Below is a small trained network, with its code and all its weights. Each question gives an input and a class and asks what happens when units are switched off, that is, made to give their printed mean instead of their output.

import numpy as np


def w(rows, s, z=0):
    codes = np.array(rows[::2]) - 128.0
    scale = np.full(codes.shape[1], s)
    scale[-1] = z or s
    return codes * scale


def f(y):
    return np.maximum(y, 0)


def log_softmax(a):
    a = a - a.max(-1, keepdims=True)
    return a - np.log(np.exp(a).sum(-1, keepdims=True))


def net(x, mask):
    res = np.array(x, float).reshape(1, 8) / 4 @ E
    y = f(res @ A[0][:, :-1].T + A[0][:, -1])
    res = res + np.where(mask, y, B[0][:, -1]) @ B[0][:, :-1]
    return log_softmax(res[-1] @ U[:, :-1].T + U[:, -1])


A, B = {}, {}
E = w([
[128,137,136,130,124],'x0',
[128,120,122,133,133],'x1',
[193,193,68,90,87],'x2',
[149,123,128,147,138],'x3',
[146,71,103,121,64],'x4',
[67,159,47,254,99],'x5',
[121,129,125,125,127],'x6',
[138,119,120,140,144],'x7',
],0.0072)
A[0] = w([
[97,149,60,172,126,99],'N0',
[82,190,99,207,105,82],'N1',
[185,198,113,127,109,119],'N2',
[88,104,33,142,88,99],'N3',
[176,205,90,116,123,41],'N4',
[83,66,118,108,91,106],'N5',
[97,138,73,162,121,74],'N6',
[182,120,157,59,183,25],'N7',
[136,236,134,119,160,123],'N8',
[117,200,120,195,116,80],'N9',
[181,137,94,113,52,67],'N10',
[86,92,207,173,167,167],'N11',
[109,230,158,133,229,170],'N12',
[193,95,77,128,128,202],'N13',
[127,161,154,189,99,4],'N14',
[174,84,113,49,170,53],'N15',
[143,124,148,75,153,13],'N16',
[112,173,108,184,98,59],'N17',
[133,89,95,132,163,247],'N18',
[132,98,52,186,111,41],'N19',
[208,175,3,78,122,88],'N20',
],0.0082,0.0024)
B[0] = w([
[160,221,235,91,197,226],'N0',
[229,185,194,20,222,255],'N1',
[85,73,36,209,129,193],'N2',
[133,184,182,116,138,221],'N3',
[43,43,78,157,169,184],'N4',
[72,53,118,210,76,170],'N5',
[210,169,208,89,158,200],'N6',
[195,215,218,93,172,218],'N7',
[39,65,100,235,43,194],'N8',
[178,190,133,107,176,212],'N9',
[40,111,38,166,110,190],'N10',
[39,58,1,197,85,241],'N11',
[28,64,167,234,39,239],'N12',
[72,105,129,176,90,200],'N13',
[149,158,69,54,153,157],'N14',
[176,154,230,39,166,211],'N15',
[212,200,160,103,158,173],'N16',
[167,137,110,99,175,200],'N17',
[102,118,163,110,63,198],'N18',
[168,177,201,106,155,206],'N19',
[10,59,106,152,81,246],'N20',
],0.0057,0.0044)
U = w([
[157,121,132,156,9,253],'0',
[254,194,166,51,141,41],'1',
[111,69,57,156,40,102],'2',
],0.0074,0.004)

Each question gives the input, the list of numbers given to net, and the class t.
The units are the neurons (one row each of A and B). Each row of codes is followed by its name. A weight is (code - 128) times the scale printed after its matrix; where a second scale follows, it is the last column's (A, B and U).
mask holds one flag per neuron, in row order. A switched-off neuron (its flag False) gives its mean, the last column of its row in B, instead of its output. The means were averaged over made-up inputs and are rounded, as every weight is.
A unit's drop is (log p(t) with every unit on - log p(t) with that unit switched off) / (log p(t) with every unit on - log p(t) with every unit switched off).
The circuit of an input: a set's keep is (log p(t) with only the set's units on - log p(t) with every unit switched off) / (log p(t) with every unit on - log p(t) with every unit switched off). Starting from the 12 units with the biggest drops (on a tie, the unit counted first), units are removed one at a time, each time the one whose removal leaves the highest keep (on an exact tie, the one counted first), for as long as the keep stays at least 0.8.
circuit, biggest first: the units of the circuit, biggest drop first
unit that matters most: the unit with the biggest drop
top k neurons: the k neurons with the biggest drops, biggest first
drop when u is switched off: that unit's drop, to one decimal
input [-8,-1,-5,2,-8,-7,-5,1], class 0: circuit, biggest first	(N12)
input [-3,4,3,5,-4,5,4,3], class 1: circuit, biggest first	(N1; N0)
input [3,-8,8,0,0,-7,-4,-1], class 2: circuit, biggest first	(N20; N2)
input [-6,-1,-6,7,-5,-2,-8,4], class 2: circuit, biggest first	(N11; N1)
input [8,5,2,4,-7,-5,4,-5], class 0: circuit, biggest first	(N12; N8)
input [-1,-3,-4,-5,3,4,-5,6], class 1: circuit, biggest first	(N12; N20; N8)
input [7,-3,3,-1,-8,-4,2,-6], class 0: top 2 neurons	(N12; N8)
input [-7,3,6,-2,0,7,8,-5], class 1: top 2 neurons	(N1; N0)
input [6,2,-2,4,-7,-5,-2,1], class 0: top 2 neurons	(N12; N1)
input [2,3,7,-7,-7,-3,-3,7], class 0: top 2 neurons	(N11; N7)
input [-3,5,7,7,1,-6,-4,0], class 2: drop when N19 is switched off	0.1
input [7,5,0,-6,-8,-7,-7,8], class 0: drop when N6 is switched off	0.2
input [5,-7,7,-4,3,-4,-5,-3], class 2: drop when N20 is switched off	0.2
input [-4,3,5,3,5,8,-7,-6], class 1: drop when N1 is switched off	0.2
input [-6,-3,-8,-6,-6,-1,4,8], class 2: unit that matters most	N11
